Below are the code and all the weights of a small trained network. Each question names an input and a target symbol and asks about switching units off, where a switched-off unit gives its printed mean instead of its output.

import numpy as np


def w(rows, s, z=0):
    codes = np.array(rows[::2]) - 128.0
    scale = np.full(codes.shape[1], s)
    scale[-1] = z or s
    return codes * scale


def norm(h):
    return h / np.sqrt((h * h).mean(-1, keepdims=True) + 1e-5)


def softmax(a):
    e = np.exp(a - a.max(-1, keepdims=True))
    return e / e.sum(-1, keepdims=True)


def log_softmax(a):
    a = a - a.max(-1, keepdims=True)
    return a - np.log(np.exp(a).sum(-1, keepdims=True))


def net(x, mask):
    ids = ['αεζημφψω'.index(c) for c in x.split()]
    T = len(ids)
    res = E[ids] + P[:T]
    u = 0
    for l in range(3):
        r = norm(res)
        for j in range(3):
            rows = slice(4 * j, 4 * j + 4)
            q, k, v = (r @ M[l][rows].T for M in (Q, K, V))
            z = softmax(np.where(np.tri(T) > 0, q @ k.T / 4**0.5, -1e9)) @ v
            o = O[l][rows]
            res = res + np.where(mask[u + j], z, o[:, -1]) @ o[:, :-1]
        u += 3
    return log_softmax(norm(res)[-1] @ U[:, :-1].T + U[:, -1])


Q, K, V, O = {}, {}, {}, {}
E = w([
[146,95,137,137,134,109],'α',
[170,114,151,130,108,124],'ε',
[152,132,172,69,169,94],'ζ',
[126,59,142,157,240,146],'η',
[103,130,142,74,96,175],'μ',
[98,201,102,72,224,72],'φ',
[71,215,161,212,92,147],'ψ',
[180,249,137,88,175,155],'ω',
],0.021)
P = w([
[116,123,70,166,67,104],'0',
[142,1,152,141,241,195],'1',
[129,54,155,136,222,165],'2',
[143,72,134,143,188,159],'3',
[151,58,128,150,178,172],'4',
[157,61,140,134,171,161],'5',
[144,44,142,123,185,131],'6',
],0.0094)
Q[0] = w([
[29,180,45,114,41,205],'L0H1',
[243,155,191,159,185,105],'L0H1',
[111,105,108,140,6,78],'L0H1',
[35,142,184,176,114,157],'L0H1',
[56,114,105,23,138,131],'L0H2',
[147,162,1,125,184,141],'L0H2',
[103,144,102,77,172,172],'L0H2',
[105,115,218,163,74,156],'L0H2',
[156,106,209,104,184,85],'L0H3',
[87,53,160,21,123,101],'L0H3',
[187,115,132,98,187,221],'L0H3',
[206,143,127,26,139,137],'L0H3',
],0.0099)
K[0] = w([
[173,129,134,183,113,92],'L0H1',
[111,152,128,61,136,173],'L0H1',
[165,129,80,161,182,66],'L0H1',
[135,165,59,177,98,117],'L0H1',
[90,107,99,87,131,118],'L0H2',
[184,111,134,115,236,85],'L0H2',
[148,101,56,107,92,117],'L0H2',
[70,134,157,133,80,150],'L0H2',
[108,251,192,134,137,170],'L0H3',
[103,139,111,169,151,75],'L0H3',
[128,190,94,118,183,133],'L0H3',
[206,194,85,211,150,106],'L0H3',
],0.012)
V[0] = w([
[67,90,113,179,44,121],'L0H1',
[134,136,131,116,105,196],'L0H1',
[168,204,152,147,156,132],'L0H1',
[96,130,92,131,212,107],'L0H1',
[126,139,154,165,167,154],'L0H2',
[235,120,98,115,145,94],'L0H2',
[94,67,148,84,142,160],'L0H2',
[108,139,166,63,120,178],'L0H2',
[122,123,145,174,119,88],'L0H3',
[45,118,115,109,115,134],'L0H3',
[114,90,160,73,93,77],'L0H3',
[159,113,246,216,123,154],'L0H3',
],0.012)
O[0] = w([
[215,134,194,156,152,83,55],'L0H1',
[141,127,179,77,119,174,235],'L0H1',
[61,165,144,198,157,197,91],'L0H1',
[65,108,141,117,164,62,113],'L0H1',
[81,84,95,91,120,139,203],'L0H2',
[98,139,121,121,33,121,87],'L0H2',
[218,98,73,167,142,157,212],'L0H2',
[178,99,138,157,134,178,174],'L0H2',
[96,157,121,205,131,103,74],'L0H3',
[160,126,155,114,129,2,67],'L0H3',
[171,135,67,144,61,97,2],'L0H3',
[80,66,166,173,98,164,168],'L0H3',
],0.0092,0.0038)
Q[1] = w([
[111,231,125,92,144,29],'L1H1',
[79,17,98,113,70,162],'L1H1',
[111,53,162,74,199,162],'L1H1',
[116,225,160,72,175,150],'L1H1',
[88,133,122,179,64,137],'L1H2',
[130,112,103,222,135,143],'L1H2',
[124,191,95,91,70,107],'L1H2',
[42,175,104,209,244,172],'L1H2',
[61,158,118,150,179,153],'L1H3',
[77,190,125,200,76,115],'L1H3',
[183,99,117,20,117,155],'L1H3',
[26,198,46,171,115,164],'L1H3',
],0.011)
K[1] = w([
[95,106,36,142,80,86],'L1H1',
[126,99,156,162,213,216],'L1H1',
[146,147,205,143,92,190],'L1H1',
[118,172,147,128,60,65],'L1H1',
[107,79,69,118,181,195],'L1H2',
[99,110,189,138,140,191],'L1H2',
[88,80,89,104,117,107],'L1H2',
[124,168,120,146,146,237],'L1H2',
[89,129,134,124,159,203],'L1H3',
[183,96,149,81,182,165],'L1H3',
[88,176,102,148,111,48],'L1H3',
[135,148,108,147,246,207],'L1H3',
],0.012)
V[1] = w([
[157,35,104,44,173,120],'L1H1',
[43,183,105,254,92,140],'L1H1',
[139,125,186,133,146,153],'L1H1',
[143,112,135,190,213,153],'L1H1',
[193,83,140,32,102,218],'L1H2',
[91,147,164,219,99,59],'L1H2',
[177,225,50,73,124,138],'L1H2',
[91,84,125,105,98,139],'L1H2',
[114,165,138,22,141,171],'L1H3',
[86,219,204,196,210,161],'L1H3',
[89,31,56,101,178,149],'L1H3',
[182,118,178,114,174,35],'L1H3',
],0.0093)
O[1] = w([
[76,148,35,178,15,42,186],'L1H1',
[124,115,214,13,157,113,54],'L1H1',
[168,144,125,136,123,158,221],'L1H1',
[85,145,116,194,191,76,253],'L1H1',
[87,116,94,223,51,204,138],'L1H2',
[173,121,214,101,173,57,123],'L1H2',
[68,177,57,5,100,209,84],'L1H2',
[175,35,151,85,81,148,99],'L1H2',
[118,166,21,124,113,202,125],'L1H3',
[146,199,153,203,238,193,229],'L1H3',
[25,71,84,150,201,60,129],'L1H3',
[254,101,83,108,138,94,127],'L1H3',
],0.0075,0.0034)
Q[2] = w([
[152,123,84,66,81,101],'L2H1',
[48,131,155,149,141,57],'L2H1',
[172,136,83,75,79,228],'L2H1',
[202,82,173,183,226,164],'L2H1',
[79,202,60,159,91,45],'L2H2',
[1,122,97,91,100,80],'L2H2',
[130,145,91,77,124,166],'L2H2',
[132,192,79,165,104,112],'L2H2',
[207,212,107,183,58,144],'L2H3',
[79,90,83,81,36,74],'L2H3',
[33,155,125,118,243,82],'L2H3',
[62,102,109,168,162,136],'L2H3',
],0.0096)
K[2] = w([
[127,147,123,55,108,159],'L2H1',
[93,165,136,157,211,139],'L2H1',
[160,66,71,29,77,150],'L2H1',
[171,124,168,212,72,38],'L2H1',
[78,113,184,174,251,140],'L2H2',
[126,78,127,74,210,157],'L2H2',
[159,105,214,108,178,113],'L2H2',
[108,100,190,172,118,163],'L2H2',
[71,64,190,148,85,50],'L2H3',
[140,94,136,87,157,203],'L2H3',
[42,142,38,164,152,175],'L2H3',
[17,142,92,90,164,139],'L2H3',
],0.011)
V[2] = w([
[131,248,68,193,164,171],'L2H1',
[204,153,85,120,62,153],'L2H1',
[161,31,53,115,140,159],'L2H1',
[96,147,152,164,98,151],'L2H1',
[208,153,52,16,132,207],'L2H2',
[149,135,61,90,60,118],'L2H2',
[181,119,124,255,151,116],'L2H2',
[151,196,93,57,115,129],'L2H2',
[105,110,49,131,150,199],'L2H3',
[166,167,74,74,197,101],'L2H3',
[176,86,207,81,237,154],'L2H3',
[139,167,157,116,51,180],'L2H3',
],0.01)
O[2] = w([
[98,108,164,189,162,91,138],'L2H1',
[160,206,181,129,144,135,116],'L2H1',
[166,155,18,159,174,135,176],'L2H1',
[114,97,200,163,112,172,106],'L2H1',
[41,225,98,202,108,46,191],'L2H2',
[131,151,141,179,55,86,120],'L2H2',
[199,178,96,179,191,185,176],'L2H2',
[51,185,159,146,109,98,118],'L2H2',
[77,142,53,184,115,89,163],'L2H3',
[86,254,138,92,177,58,163],'L2H3',
[135,218,76,57,99,127,253],'L2H3',
[112,95,183,176,87,228,103],'L2H3',
],0.0086,0.0031)
U = w([
[197,89,159,93,74,55,98],'α',
[136,75,228,139,34,195,75],'ε',
[67,73,136,125,8,84,137],'ζ',
[141,13,63,175,195,93,5],'η',
[189,157,110,252,108,119,171],'μ',
[93,174,62,114,178,54,94],'φ',
[122,116,255,219,232,103,136],'ψ',
[53,172,120,166,158,251,81],'ω',
],0.0082,0.0026)

Each question gives the input, a string of symbols that net reads in full, and the target symbol t.
The units are the heads (4 rows each of Q, K, V and O). Each row of codes is followed by its name. A weight is (code - 128) times the scale printed after its matrix; where a second scale follows, it is the last column's (O and U).
mask holds one flag per head, layer by layer. A switched-off head (its flag False) gives its mean, the last column of its rows in O, instead of its output. The means were averaged over made-up inputs and are rounded, as every weight is.
A unit's drop is (log p(t) with every unit on - log p(t) with that unit switched off) / (log p(t) with every unit on - log p(t) with every unit switched off).
The circuit of an input: a set's keep is (log p(t) with only the set's units on - log p(t) with every unit switched off) / (log p(t) with every unit on - log p(t) with every unit switched off). Starting from all 9 units, units are removed one at a time, each time the one whose removal leaves the highest keep (on an exact tie, the one counted first), for as long as the keep stays at least 0.8.
circuit, biggest first: the units of the circuit, biggest drop first
unit that matters most: the unit with the biggest drop
which heads matter: for each layer, one digit per head in row order, 1 if its drop is at least 0.15 and else 0, layers parted by /
input α ω φ μ, target α: which heads matter -> 000 / 000 / 000
input α ω μ ε, target α: circuit, biggest first -> (L0H1, L1H3)
input α ω ζ ε, target ω: which heads matter -> 100 / 001 / 000
input μ ε α α, target μ: circuit, biggest first -> (L0H1, L1H1)
input α μ ω ε ζ, target α: circuit, biggest first -> (L1H3, L0H1)
input φ μ α, target φ: unit that matters most -> L0H3
input η ψ μ ψ μ μ, target η: which heads matter -> 010 / 000 / 010
input μ α ψ ζ α α ε, target μ: which heads matter -> 100 / 101 / 010
input φ α α μ φ ψ ψ, target φ: which heads matter -> 101 / 011 / 001
input α α ε ω ε ε, target ω: which heads matter -> 100 / 000 / 000
input η η ε, target η: which heads matter -> 000 / 000 / 010
input ε μ ω α, target ε: circuit, biggest first -> (L1H3, L0H3, L0H1)
input ζ ε μ φ ψ, target ζ: circuit, biggest first -> (L0H3, L1H3)
input α ψ α φ, target ψ: unit that matters most -> L0H3
input ε η ζ α μ ω ω, target ε: which heads matter -> 010 / 000 / 000
input μ α η, target μ: which heads matter -> 100 / 000 / 000
input α μ ψ φ α φ η, target α: circuit, biggest first -> (L1H3, L0H1, L0H2)
input η ε α α μ ψ, target η: circuit, biggest first -> (L1H3, L2H2)
input α φ ε μ ε ε ψ, target α: which heads matter -> 101 / 001 / 000
input μ μ ψ μ α, target μ: circuit, biggest first -> (L1H3, L2H2, L0H1, L0H2)
input α α μ φ ψ, target α: circuit, biggest first -> (L0H1, L0H3, L1H3)
input μ ζ ε ζ, target μ: which heads matter -> 000 / 000 / 000
input ψ α ω ψ μ ψ α, target ψ: unit that matters most -> L0H1
input μ ω φ, target μ: circuit, biggest first -> (L0H1, L1H1)
input ζ ψ α φ α η μ, target ζ: which heads matter -> 100 / 101 / 010
input ζ μ φ, target ζ: which heads matter -> 000 / 001 / 010
input η α ζ ψ ε, target ψ: circuit, biggest first -> (L0H2)
input ε ψ ψ α μ, target ε: which heads matter -> 010 / 001 / 001
